Below are the code and all the weights of a small trained network. Each question names an input and a target symbol and asks about switching units off, where a switched-off unit gives its printed mean instead of its output.

import numpy as np


def w(rows, s, z=0):
    codes = np.array(rows[::2]) - 128.0
    scale = np.full(codes.shape[1], s)
    scale[-1] = z or s
    return codes * scale


def f(y):
    return np.maximum(y, 0)


def softmax(a):
    e = np.exp(a - a.max(-1, keepdims=True))
    return e / e.sum(-1, keepdims=True)


def log_softmax(a):
    a = a - a.max(-1, keepdims=True)
    return a - np.log(np.exp(a).sum(-1, keepdims=True))


def net(x, mask):
    ids = ['ΘΛΩβζξπτ'.index(c) for c in x.split()]
    T = len(ids)
    res = E[ids] + P[:T]
    q, k, v = (res @ M[0].T for M in (Q, K, V))
    z = softmax(np.where(np.tri(T) > 0, q @ k.T / 2**0.5, -1e9)) @ v
    res = res + np.where(mask[0], z, O[0][:, -1]) @ O[0][:, :-1]
    y = f(res @ A[0][:, :-1].T + A[0][:, -1])
    res = res + np.where(mask[1:13], y, B[0][:, -1]) @ B[0][:, :-1]
    return log_softmax(res[-1] @ U[:, :-1].T + U[:, -1])


Q, K, V, O, A, B = {}, {}, {}, {}, {}, {}
E = w([
[163,155,111,246,74],'Θ',
[72,162,172,134,142],'Λ',
[159,172,167,171,79],'Ω',
[94,89,98,55,107],'β',
[113,156,144,187,108],'ζ',
[26,92,105,213,156],'ξ',
[88,136,113,203,112],'π',
[8,87,120,120,188],'τ',
],0.015)
P = w([
[150,199,255,173,241],'0',
[66,122,87,227,75],'1',
[79,125,82,247,61],'2',
[80,123,103,179,107],'3',
[51,99,91,161,116],'4',
[79,108,106,183,99],'5',
[51,94,118,168,128],'6',
[80,92,97,192,97],'7',
[86,92,112,196,102],'8',
[47,97,95,164,93],'9',
[90,92,104,193,81],'10',
],0.0075)
Q[0] = w([
[155,81,135,148,132],'H0',
[3,110,156,224,40],'H0',
],0.011)
K[0] = w([
[49,65,156,95,140],'H0',
[187,140,186,175,254],'H0',
],0.0087)
V[0] = w([
[251,111,103,254,72],'H0',
[2,49,38,210,174],'H0',
],0.0066)
O[0] = w([
[239,61,133,213,247,148],'H0',
[80,187,14,130,184,253],'H0',
],0.011,0.0028)
A[0] = w([
[141,100,98,64,160,157],'N0',
[105,146,232,152,121,212],'N1',
[124,73,76,70,114,239],'N2',
[113,198,75,159,186,7],'N3',
[94,86,103,179,129,143],'N4',
[138,130,163,177,211,180],'N5',
[52,159,36,108,154,12],'N6',
[186,164,152,178,145,164],'N7',
[24,141,126,162,180,11],'N8',
[76,199,76,156,198,99],'N9',
[221,2,172,148,185,3],'N10',
[191,199,127,146,40,87],'N11',
],0.0083,0.0024)
B[0] = w([
[78,108,108,115,119,136],'N0',
[81,46,119,190,93,164],'N1',
[63,152,90,188,195,155],'N2',
[227,122,79,48,101,183],'N3',
[97,226,146,100,123,200],'N4',
[88,162,128,130,208,210],'N5',
[204,82,209,113,72,246],'N6',
[89,176,186,167,222,179],'N7',
[162,155,91,68,86,230],'N8',
[217,133,90,132,159,224],'N9',
[242,94,254,37,126,230],'N10',
[128,189,219,113,130,150],'N11',
],0.0053,0.013)
U = w([
[203,8,194,138,41,74],'Θ',
[108,206,49,208,222,198],'Λ',
[36,152,206,161,101,171],'Ω',
[253,129,39,165,162,25],'β',
[217,111,117,158,188,116],'ζ',
[49,147,108,250,196,253],'ξ',
[147,115,117,163,132,92],'π',
[196,172,175,59,76,73],'τ',
],0.0058,0.0032)

Each question gives the input, a string of symbols that net reads in full, and the target symbol t.
The units are the heads (2 rows each of Q, K, V and O) and the neurons (one row each of A and B). Each row of codes is followed by its name. A weight is (code - 128) times the scale printed after its matrix; where a second scale follows, it is the last column's (O, A, B and U).
mask holds one flag per unit, heads first, then neurons. A switched-off unit (its flag False) gives its mean, the last column of its rows in O or B, instead of its output. The means were averaged over made-up inputs and are rounded, as every weight is.
A unit's drop is (log p(t) with every unit on - log p(t) with that unit switched off) / (log p(t) with every unit on - log p(t) with every unit switched off).
The circuit of an input: a set's keep is (log p(t) with only the set's units on - log p(t) with every unit switched off) / (log p(t) with every unit on - log p(t) with every unit switched off). Starting from the 12 units with the biggest drops (on a tie, the unit counted first), units are removed one at a time, each time the one whose removal leaves the highest keep (on an exact tie, the one counted first), for as long as the keep stays at least 0.8.
units of the circuit, in order: the units of the circuit, biggest drop first
top k neurons: the k neurons with the biggest drops, biggest first
drop when u is switched off: that unit's drop, to one decimal
input π π Λ Ω ξ Θ τ ζ, target Λ: units of the circuit, in order	[N10 N6]
input Θ τ β, target ζ: top 2 neurons	[N10 N6]
input Λ ζ β ξ τ β Ω Θ Ω τ τ, target Ω: units of the circuit, in order	[H0 N3]
input Λ Θ ξ, target Ω: units of the circuit, in order	[H0]
input ξ τ Ω Θ ξ τ ζ Θ π π Λ, target β: units of the circuit, in order	[H0 N9 N3 N7]
input τ Θ ζ, target τ: units of the circuit, in order	[H0 N6 N3]
input π τ Λ Θ τ τ ζ Λ, target Λ: units of the circuit, in order	[N10 H0]
input β π Θ, target Ω: units of the circuit, in order	[H0 N9 N3]
input Θ Λ τ Θ Θ ζ Ω ξ, target ζ: units of the circuit, in order	[H0 N10 N5]
input ξ Ω ξ β ζ τ τ Θ ζ τ, target β: units of the circuit, in order	[H0 N9 N3 N8]
input ζ ζ ζ τ τ β β Ω ζ τ Θ, target ξ: units of the circuit, in order	[N6 N10 N8]
input Ω Λ ξ π Θ Λ, target Θ: top 2 neurons	[N10 N1]
input Θ Λ ξ, target ζ: drop when H0 is switched off	1.2
input Θ ξ τ Λ, target ζ: top neuron	[N10]
input ξ τ Θ τ ζ, target β: drop when N9 is switched off	0.3
input Ω ζ τ Θ Θ Θ Θ, target Θ: drop when N10 is switched off	0.6
input τ τ Θ Ω π Θ ξ, target τ: top 2 neurons	[N6 N8]
input ξ τ τ π Θ, target β: top 2 neurons	[N3 N9]
input τ ξ τ, target τ: top 3 neurons	[N6 N8 N3]
